In the rows, zero is written as 128.
Each row has a class, written after it.
[121,84,103,136,139,91,101,148,109,142,143,174,91,127,126,174,109,136,140,117,85,111,123,106,113,122,113,109,123,148,61,78,85,161,107,93,133,138,160,87,88,117,157,144,128,104,116,155,145,146,124,79,153] -> zuvag
[155,125,108,118,138,114,163,122,116,111,110,131,131,128,132,122,128,136,128,94,109,134,133,119,84,124,117,117,125,127,153,142,150,121,109,112,159,115,118,139,178,95,136,107,112,93,130,141,127,122,150,139,76] -> Seno
[127,86,141,100,126,118,132,141,122,123,114,150,115,146,149,133,167,113,148,112,121,121,102,156,142,101,147,130,118,135,175,144,139,125,134,125,150,98,122,124,125,102,137,138,120,101,131,123,96,170,146,128,103] -> lubib
[128,136,105,118,148,135,128,127,155,177,126,121,145,116,151,147,138,127,100,142,138,123,127,139,153,124,116,115,118,133,123,130,146,118,96,114,116,120,124,168,110,135,127,155,143,138,156,139,128,159,124,139,172] -> nasat
[120,145,171,144,138,133,103,181,135,95,117,124,116,116,137,182,115,122,103,131,140,146,134,119,134,103,131,135,154,143,162,163,140,145,106,154,100,115,115,75,147,118,141,159,92,192,111,116,43,205,118,165,103] -> bogos
[138,103,124,132,142,157,138,109,124,119,149,109,137,154,132,101,114,135,174,133,164,138,156,138,133,148,143,142,117,103,74,144,134,121,155,132,128,162,128,144,129,110,133,178,148,117,144,126,113,98,131,133,109] -> gopi
[118,143,116,115,130,105,129,112,139,127,112,123,102,112,122,180,176,162,168,95,113,133,130,139,127,108,154,127,137,140,171,108,141,136,126,118,125,125,118,95,170,95,153,129,137,177,116,124,123,135,141,122,110] -> vip
[82,155,177,127,174,85,167,94,125,69,176,142,100,131,121,129,143,164,110,117,86,111,143,133,153,149,100,178,114,103,137,85,176,134,93,192,148,159,129,69,223,139,97,117,124,178,151,103,91,175,164,71,112] -> vip
[194,130,131,128,98,64,131,115,109,115,110,155,137,102,122,170,138,115,111,111,137,143,134,148,80,140,131,154,130,128,146,89,146,152,151,118,121,111,97,137,124,103,99,147,125,145,154,128,109,155,140,141,116] -> ralid
[155,150,133,127,104,131,134,121,131,119,141,134,145,151,133,115,105,135,129,88,153,154,130,155,114,155,62,146,122,110,87,73,157,134,138,152,132,141,110,107,130,93,134,162,169,112,150,103,179,89,115,133,102] -> gopi
[140,146,128,124,104,118,171,132,129,154,122,137,145,89,122,112,142,144,172,130,156,139,81,140,134,116,134,113,124,113,126,143,188,135,133,144,113,148,163,115,145,103,141,140,141,123,127,87,81,115,124,167,116] -> gopi
[140,155,100,136,129,126,154,110,139,128,119,142,148,129,126,140,144,126,143,106,132,161,154,152,87,119,108,103,124,129,164,93,163,150,99,119,133,94,124,113,192,105,135,101,126,149,126,134,141,105,125,147,113] -> Duf
[150,103,133,118,101,151,129,119,113,128,123,142,142,105,111,62,137,159,148,116,147,143,137,116,138,153,125,137,129,118,130,150,131,102,121,146,128,143,124,132,104,104,121,133,124,162,114,107,124,97,134,140,120] -> zuf
[113,124,152,94,153,151,131,142,159,120,154,140,82,117,134,195,145,148,80,144,140,100,170,145,124,162,156,145,131,117,94,160,120,99,159,127,133,153,115,126,76,115,115,172,115,109,108,133,120,144,113,122,124] -> ralid
[191,154,165,126,144,118,119,116,146,173,154,162,169,105,133,187,156,193,67,150,78,103,82,164,145,143,128,156,155,117,167,111,143,96,132,158,124,168,128,93,145,147,170,120,157,203,122,122,152,122,158,71,168] -> lubib
[100,76,121,118,156,141,168,97,150,141,115,104,150,120,153,63,146,113,138,125,129,138,127,130,143,143,87,117,105,129,116,107,132,111,172,109,132,126,110,97,103,124,128,131,122,101,136,143,113,150,103,147,136] -> nasat
[149,135,124,135,111,142,115,121,135,130,107,144,148,132,144,102,131,116,110,147,142,130,105,124,142,137,138,120,126,119,118,87,117,134,86,156,118,106,141,134,197,117,116,123,142,125,128,95,136,116,126,105,136] -> lubib
[139,96,122,146,145,107,72,115,116,90,141,91,169,134,100,138,151,139,109,157,106,125,127,105,138,141,113,120,140,126,86,130,127,155,132,144,132,152,88,102,91,121,158,105,140,160,120,84,155,148,117,140,142] -> Seno
[115,192,141,127,126,95,100,137,132,119,130,186,119,123,130,193,132,140,101,142,129,100,107,104,110,150,122,133,124,126,159,103,146,128,166,137,147,105,101,92,151,111,121,147,126,135,150,127,143,119,139,119,101] -> ralid
[154,132,89,161,125,68,98,122,161,95,107,167,120,161,144,124,110,167,128,108,134,153,174,141,104,145,135,128,133,135,133,92,174,140,161,156,151,108,72,136,161,118,103,143,155,116,175,103,125,164,148,105,129] -> vip
[136,168,137,147,94,119,112,102,147,102,149,116,169,127,121,153,129,120,145,83,172,151,144,101,138,162,131,118,152,118,135,153,142,127,128,175,142,110,113,135,94,116,120,147,92,146,145,87,122,94,102,137,134] -> gopi
[121,122,112,144,99,130,153,118,108,139,116,137,121,135,138,112,133,123,168,132,131,102,138,96,76,139,137,134,111,129,145,84,140,124,117,136,119,131,88,123,133,150,129,83,165,125,108,91,108,117,136,154,88] -> zuf
[101,166,125,131,172,155,147,107,127,152,142,70,124,134,126,106,146,110,128,135,136,116,127,127,74,111,141,108,121,126,106,170,104,125,121,108,156,128,129,164,100,118,130,84,77,120,116,143,184,89,138,195,149] -> gopi
[148,163,112,113,124,88,153,90,124,124,151,167,123,143,149,131,135,143,135,101,134,119,158,105,114,124,117,129,127,135,153,117,198,133,119,173,135,111,104,151,116,124,130,124,143,123,164,117,125,114,132,121,99] -> ralid
[64,131,127,129,123,121,102,119,143,136,135,152,110,144,145,173,129,126,118,124,135,133,133,127,131,133,99,119,114,133,164,137,130,133,137,83,144,89,97,104,90,135,159,109,143,112,129,119,131,120,131,125,142] -> Duf
[99,130,118,125,126,131,136,100,150,113,126,153,138,139,152,133,152,114,109,131,101,111,139,111,142,132,111,131,141,158,171,126,152,121,117,132,125,133,94,119,151,124,123,110,166,165,114,109,129,123,131,106,126] -> Duf
[164,107,183,125,115,133,137,132,117,127,104,165,93,163,169,100,112,151,125,136,143,140,94,159,170,109,147,131,107,123,125,142,112,138,109,167,158,96,163,141,150,121,111,105,141,91,117,85,139,113,128,121,93] -> lubib
[106,144,183,142,170,151,143,117,115,156,129,100,139,194,163,67,114,172,186,148,148,145,86,161,156,76,96,119,113,121,115,138,148,154,142,158,110,90,158,114,111,155,174,100,142,163,120,106,145,96,124,172,111] -> bogos
[113,101,120,144,151,111,152,140,86,179,95,68,99,155,140,119,130,150,140,66,148,133,111,76,167,175,67,109,98,123,82,98,110,139,150,202,138,124,109,209,202,117,145,160,185,147,116,143,155,130,125,71,120] -> zuvag
[111,124,152,140,131,146,105,108,146,112,123,149,110,154,144,118,119,146,156,140,155,113,145,152,129,141,137,120,129,118,145,126,113,122,131,138,139,138,99,112,119,115,124,110,102,120,124,119,147,115,135,124,127] -> vip
[124,150,146,148,81,169,147,146,145,86,129,156,122,123,95,72,104,133,118,145,137,184,107,165,85,121,156,148,148,131,68,165,143,117,137,179,126,136,118,99,164,131,94,152,106,158,160,101,125,98,136,175,90] -> gopi
[121,127,128,133,136,102,131,110,121,106,128,128,110,127,120,142,159,170,130,106,122,132,136,137,145,124,108,132,130,135,142,113,149,137,107,152,140,129,143,137,133,136,128,121,125,147,142,106,135,144,140,127,135] -> vip
[141,146,108,126,119,134,128,100,127,126,132,169,143,144,130,122,140,64,100,117,162,121,146,125,136,140,129,139,114,129,87,129,133,128,130,126,109,149,98,106,71,120,130,119,127,141,153,118,121,95,117,125,126] -> ralid
[99,146,128,131,84,127,158,147,132,128,92,116,153,163,120,70,142,141,165,101,148,134,91,147,115,132,104,137,113,150,101,135,178,121,164,168,120,136,91,102,92,111,85,134,149,148,84,82,150,135,124,172,91] -> Seno
[141,114,95,97,120,85,134,116,136,134,142,99,151,101,113,120,151,160,154,81,127,145,178,96,109,142,124,119,117,130,126,117,156,126,108,86,150,85,119,117,129,97,104,148,90,145,93,154,127,129,106,116,114] -> zuvag
[142,125,129,132,131,90,143,109,120,128,115,151,99,112,141,144,154,144,130,106,144,139,127,119,139,127,114,116,114,117,155,98,156,147,117,170,142,128,134,114,136,137,148,102,107,138,128,131,121,135,125,98,135] -> vip
[148,119,110,115,145,113,133,135,121,120,133,121,158,158,113,78,156,140,127,125,141,112,142,125,152,149,137,141,121,129,127,102,134,125,148,129,134,114,98,148,111,133,113,137,143,141,122,127,124,102,130,127,84] -> ralid
[138,143,146,130,106,117,111,119,124,110,120,174,122,116,126,145,135,143,112,139,121,109,124,92,118,152,109,164,160,133,163,140,163,128,157,164,124,138,105,79,161,115,111,142,156,150,142,92,114,145,120,102,97] -> ralid
[142,118,142,132,148,146,131,124,134,119,128,154,144,141,127,148,129,118,142,141,117,132,110,114,137,117,139,159,160,143,121,149,123,130,121,126,132,124,150,138,117,136,136,163,150,133,135,97,114,125,116,118,123] -> gopi
[87,170,127,124,138,115,141,118,152,149,134,132,128,100,115,103,167,140,126,149,99,119,115,105,130,134,121,137,135,151,174,104,80,139,159,150,158,128,102,108,134,138,143,124,146,132,110,111,147,97,115,122,101] -> Duf
[121,198,135,152,116,160,83,152,144,111,113,152,83,116,145,108,135,153,94,121,135,153,139,172,147,153,110,154,171,125,127,153,111,137,171,163,121,141,139,127,109,147,142,179,117,181,169,144,130,89,132,177,100] -> vip
[132,112,131,110,137,150,119,120,116,123,143,134,102,117,130,101,128,137,142,120,158,129,114,111,141,128,121,125,136,101,152,125,144,134,123,124,114,111,170,107,137,116,136,142,136,138,132,108,105,113,123,150,137] -> zuf
[143,91,97,117,121,109,147,129,129,104,102,112,123,113,108,97,162,172,136,131,119,143,159,118,115,137,140,160,134,153,134,119,142,121,94,150,136,138,88,130,134,127,105,139,155,127,91,101,103,147,135,105,101] -> Seno
[80,139,139,133,142,126,153,132,130,116,129,132,131,128,134,166,129,195,127,111,112,145,186,136,134,158,100,158,131,113,108,148,169,96,98,111,128,117,129,175,116,172,152,137,139,138,124,94,83,134,123,105,125] -> zuvag
[112,177,152,134,118,180,140,125,145,127,101,142,127,137,144,123,134,112,147,130,140,148,144,192,117,107,130,145,142,116,137,155,144,115,146,148,130,153,117,130,118,131,146,143,129,131,155,150,161,107,117,134,154] -> gopi
[50,158,152,139,83,105,156,77,135,145,143,112,103,127,109,205,147,130,147,107,125,146,56,143,100,135,121,104,107,118,119,126,130,162,56,116,95,73,133,154,127,177,121,78,73,165,172,105,125,105,150,140,145] -> nasat
[120,122,101,138,100,136,122,95,118,131,102,163,119,87,121,145,130,148,147,141,144,158,163,100,109,110,136,134,126,157,120,180,138,107,93,129,110,155,151,134,69,132,139,130,95,117,129,117,126,148,111,94,181] -> nasat
[54,141,141,97,152,131,120,173,118,101,150,145,151,139,124,198,170,120,64,126,88,106,136,118,128,122,92,143,127,133,112,103,85,96,141,130,139,142,167,147,129,106,150,166,78,170,115,99,160,207,119,121,129] -> ralid
[92,115,115,130,129,117,106,121,98,143,142,109,106,137,107,177,142,71,123,109,112,109,127,101,148,90,108,148,111,148,95,92,111,156,46,104,111,139,132,165,114,140,139,120,163,140,125,113,143,145,114,137,125] -> zuvag
[124,148,138,126,118,138,127,124,126,124,114,139,127,116,127,147,147,157,128,134,118,135,114,106,134,106,164,128,128,143,167,123,131,113,116,135,135,108,135,122,145,136,138,134,131,155,107,115,135,109,124,143,104] -> lubib
[124,152,120,130,110,105,129,142,116,122,128,109,136,101,130,131,131,144,115,131,117,119,143,100,100,116,113,120,128,144,155,104,133,141,93,109,115,111,135,112,130,136,134,132,123,136,117,115,116,147,119,143,113] -> bogos
[126,136,105,122,147,147,143,117,137,121,143,155,125,112,124,159,132,143,126,92,123,123,145,80,114,135,123,136,134,119,113,140,143,111,126,126,130,169,135,124,86,121,145,156,137,155,150,112,103,101,126,153,116] -> zuf
[137,181,115,119,172,75,162,138,78,108,126,129,71,72,131,144,127,108,98,73,119,83,81,76,60,91,119,130,136,131,197,96,170,138,199,131,124,164,141,65,145,102,138,132,98,116,148,242,94,135,175,156,126] -> ralid
[159,133,111,112,126,115,104,124,149,137,132,128,128,144,135,101,115,137,111,126,124,144,141,129,100,114,143,145,141,130,155,123,139,121,126,135,137,115,101,155,134,120,130,138,123,124,108,157,168,127,137,111,118] -> Seno
[115,146,151,122,101,155,146,104,130,181,117,164,157,92,126,150,131,118,162,163,136,109,85,109,97,74,129,196,128,131,153,187,191,100,117,80,85,148,162,61,70,179,135,142,146,129,127,144,73,132,132,111,144] -> bogos
[158,147,110,123,141,94,96,144,118,118,155,108,154,141,127,139,110,140,73,96,131,141,173,83,159,142,106,156,132,136,54,108,118,131,131,124,136,107,124,181,40,165,151,166,159,129,117,103,154,117,78,105,131] -> zuvag
[116,147,124,131,155,166,104,145,134,153,142,131,125,126,132,101,122,146,104,164,117,121,107,149,78,88,116,135,166,130,99,155,97,116,131,128,137,118,141,116,129,144,143,127,110,150,159,127,165,125,139,157,168] -> zuvag
[94,136,132,134,173,110,131,150,137,116,102,165,108,146,139,154,114,119,131,129,134,123,85,93,126,149,95,135,112,142,112,117,142,136,153,147,150,132,78,118,149,94,125,190,142,107,152,151,110,147,160,101,125] -> gopi
[125,127,123,123,113,127,141,155,122,135,110,130,122,115,132,170,138,128,125,121,139,137,112,112,94,115,127,140,131,134,174,112,166,105,149,125,127,124,108,124,150,130,155,149,140,135,100,141,119,144,128,131,112] -> gopi
[132,99,117,156,113,117,79,107,142,148,132,155,135,141,142,141,128,117,140,168,123,134,139,111,69,110,133,137,136,144,150,148,132,137,151,118,117,131,117,123,93,130,128,140,102,165,129,118,138,150,132,140,125] -> bogos
[137,129,130,124,144,116,156,122,130,132,119,121,132,122,128,113,158,169,130,115,126,138,135,142,129,128,119,151,142,148,145,123,131,114,138,123,131,104,139,117,135,151,119,124,121,163,99,106,109,117,116,123,123] -> zuvag
[141,110,169,138,112,144,101,113,114,145,149,109,124,137,124,161,87,120,99,130,175,110,123,133,131,140,135,113,134,126,119,136,101,118,71,114,114,100,98,184,76,146,103,113,119,152,108,108,170,107,116,143,178] -> zuvag
[112,112,145,133,131,110,128,102,160,110,135,144,127,151,153,165,126,124,101,95,91,142,146,149,90,130,92,162,153,143,125,118,156,121,100,118,129,99,95,148,112,135,125,103,118,131,141,104,117,182,147,150,121] -> vip
[171,147,139,112,87,158,93,152,139,129,111,136,192,117,154,83,99,137,71,136,131,147,144,138,95,104,131,119,128,107,105,154,157,90,127,126,151,118,108,123,107,91,120,120,105,135,117,138,203,146,113,153,159] -> lubib
[91,124,135,127,118,144,121,163,131,149,118,151,145,121,132,101,139,134,153,132,137,131,108,129,166,121,130,113,105,87,120,110,162,128,72,140,139,123,170,131,118,117,142,117,131,106,104,91,99,118,120,150,107] -> lubib
[110,107,141,124,110,142,96,126,140,136,119,127,142,131,119,68,147,142,163,168,138,111,129,124,158,115,119,158,120,134,111,191,161,122,148,137,112,172,139,105,78,118,121,143,148,101,104,97,122,139,113,114,113] -> bogos
[99,145,126,134,125,132,126,148,125,137,108,147,125,125,127,147,143,114,137,134,122,105,125,123,131,110,128,124,119,144,166,132,150,134,85,106,109,141,104,105,103,133,137,134,140,160,120,131,104,132,138,126,114] -> bogos
[148,115,138,158,54,106,62,91,109,201,188,100,155,179,132,134,68,151,145,138,152,108,117,74,106,156,113,136,154,119,151,153,95,136,156,139,91,109,106,183,158,167,160,124,148,164,128,73,163,144,111,87,129] -> zuvag
[120,129,144,120,135,152,140,120,118,143,136,142,89,114,137,109,146,164,113,112,123,137,105,146,151,117,114,129,128,137,141,159,138,109,90,165,148,108,171,142,120,139,139,128,112,96,145,150,128,107,155,144,132] -> lubib
[102,148,171,109,75,157,176,134,119,134,95,165,145,102,156,127,120,133,121,131,134,140,109,172,137,100,89,124,108,100,119,128,178,98,92,127,126,164,158,168,83,130,161,103,141,92,119,100,173,105,106,134,159] -> gopi
[81,197,129,161,111,150,125,100,135,158,119,114,102,104,147,110,126,134,133,151,116,136,136,134,146,96,114,124,120,144,129,130,104,149,71,135,92,137,191,155,151,173,151,117,112,121,157,165,124,91,131,156,140] -> bogos
[65,137,154,127,118,136,106,139,139,106,121,151,115,110,77,196,152,107,125,117,113,125,87,114,108,127,133,129,123,115,151,130,113,123,121,153,128,171,104,95,169,81,151,139,86,120,127,108,134,166,134,101,119] -> lubib
[119,166,141,159,135,129,112,130,129,142,122,138,143,113,138,151,127,151,145,172,111,103,138,110,122,123,141,116,132,139,158,150,122,135,127,135,131,131,130,111,145,142,135,146,127,154,145,130,116,138,133,133,125] -> bogos
[96,145,143,133,121,99,156,110,113,111,137,100,139,132,131,162,136,146,143,91,121,118,123,104,152,135,121,134,118,136,128,115,174,118,119,124,113,90,152,154,171,163,109,133,133,151,118,132,93,136,127,122,122] -> zuvag
[97,138,111,140,132,125,135,110,156,123,123,110,110,104,111,139,127,165,122,62,132,144,147,107,137,166,91,133,156,132,140,135,160,112,119,117,101,137,157,139,161,122,103,160,113,147,117,140,96,111,120,118,145] -> zuvag
[134,94,134,129,138,133,160,123,117,104,131,127,128,154,129,136,133,122,123,128,128,140,137,144,92,115,138,134,113,106,142,124,168,122,160,103,142,143,123,104,153,143,124,127,119,160,127,144,142,135,127,121,129] -> gopi
[123,142,144,132,149,131,173,154,141,117,122,119,120,126,127,134,110,93,94,69,125,155,113,107,133,114,129,129,134,129,103,125,134,124,123,160,144,136,134,126,141,118,126,141,119,131,119,141,113,141,111,133,126] -> gopi
[76,98,106,152,125,138,136,147,121,131,67,152,78,102,162,186,137,116,84,138,146,159,75,98,95,139,95,91,103,118,49,125,163,124,146,168,116,169,152,208,114,122,142,157,111,142,136,155,150,120,149,136,189] -> gopi
[97,116,129,128,121,125,164,158,126,118,117,137,136,133,139,131,127,131,142,108,128,146,104,136,121,115,118,116,123,131,114,93,146,124,112,128,127,120,124,132,111,127,155,131,131,126,118,107,99,130,134,153,117] -> gopi
[108,147,168,136,92,114,140,162,150,168,118,179,140,127,136,152,93,181,157,137,96,159,87,153,121,97,96,134,137,140,113,146,126,141,110,157,142,142,136,140,131,106,149,161,133,131,150,91,133,180,135,146,124] -> gopi
[122,125,133,128,137,100,122,141,122,113,169,126,102,165,87,203,115,161,106,85,143,102,79,147,137,123,144,114,113,136,75,115,126,134,78,104,130,103,168,167,81,146,90,139,113,122,139,115,164,124,166,140,151] -> vip
[139,119,141,127,182,133,121,87,120,138,106,108,47,127,151,97,144,71,133,75,151,147,128,112,99,135,137,167,141,140,189,94,129,138,100,160,124,84,86,101,157,80,121,97,131,121,69,164,107,103,153,115,118] -> lubib
[157,131,132,154,133,88,146,110,121,144,127,127,141,109,119,105,106,156,133,135,151,135,157,92,96,171,102,117,108,114,151,131,152,156,117,116,133,118,118,164,85,152,105,151,96,118,127,135,110,114,116,131,113] -> bogos
[124,144,127,131,175,163,130,146,132,126,124,125,110,128,130,114,113,177,86,175,111,121,115,129,80,124,150,136,154,135,158,136,30,106,180,94,138,143,110,120,147,152,162,140,108,160,147,118,157,106,135,132,112] -> nasat
[109,136,117,144,122,103,124,146,158,130,109,140,129,121,129,173,133,163,116,129,103,124,149,84,90,115,128,125,125,140,168,118,165,129,108,128,131,156,93,149,96,148,117,140,117,171,107,134,133,133,123,128,101] -> bogos
[99,83,134,109,99,124,118,138,132,119,131,115,114,111,112,103,148,148,136,105,125,140,106,140,126,116,149,144,117,106,132,134,165,116,118,111,118,146,148,113,114,100,103,135,110,142,94,124,103,139,150,151,116] -> lubib
[114,127,133,126,134,119,120,174,139,162,87,123,127,137,146,131,162,116,204,92,139,136,102,134,104,95,141,146,119,102,146,119,160,141,134,140,153,94,115,90,101,98,136,127,141,134,100,138,94,114,139,135,66] -> bogos
[166,81,121,116,130,159,101,125,131,139,137,123,132,147,100,84,121,121,121,145,140,111,128,128,112,128,131,149,126,116,112,127,117,118,99,124,125,142,95,146,127,127,122,113,148,93,132,140,158,125,141,116,138] -> zuf
[134,121,146,119,134,158,167,119,148,120,113,120,149,158,116,166,152,125,135,84,146,150,67,147,146,154,86,144,133,139,75,139,148,103,180,187,114,147,118,155,167,108,147,193,140,120,151,147,144,113,134,95,116] -> gopi
[57,171,120,88,144,126,190,118,135,139,176,137,106,176,184,152,129,194,144,115,161,98,184,117,150,132,82,112,79,148,179,140,89,106,46,135,148,129,153,186,130,125,113,162,52,130,143,65,107,164,131,134,87] -> nasat
[123,121,135,123,108,96,125,119,136,124,101,136,132,100,124,131,163,133,138,118,137,125,114,124,173,136,119,126,118,146,140,122,140,134,137,145,126,142,98,113,103,114,132,140,127,134,123,123,108,161,122,124,133] -> vip
[141,105,137,129,128,156,126,115,123,126,149,123,129,137,123,96,93,155,133,113,126,115,116,120,139,141,122,132,136,117,66,129,103,122,141,114,106,177,138,127,95,131,156,147,130,128,130,164,145,92,135,127,110] -> vip
[141,155,120,132,133,142,114,105,140,162,155,135,99,111,121,152,124,155,98,109,130,126,162,121,139,142,127,141,143,123,113,127,108,125,148,122,111,175,170,126,89,130,139,152,132,144,126,156,156,81,107,137,136] -> ralid
[130,112,123,149,127,143,94,145,128,129,119,129,136,99,116,141,151,124,91,154,102,142,151,159,122,133,108,102,131,93,167,140,107,152,134,90,170,136,106,112,153,131,170,86,130,138,155,151,148,107,120,164,111] -> Duf
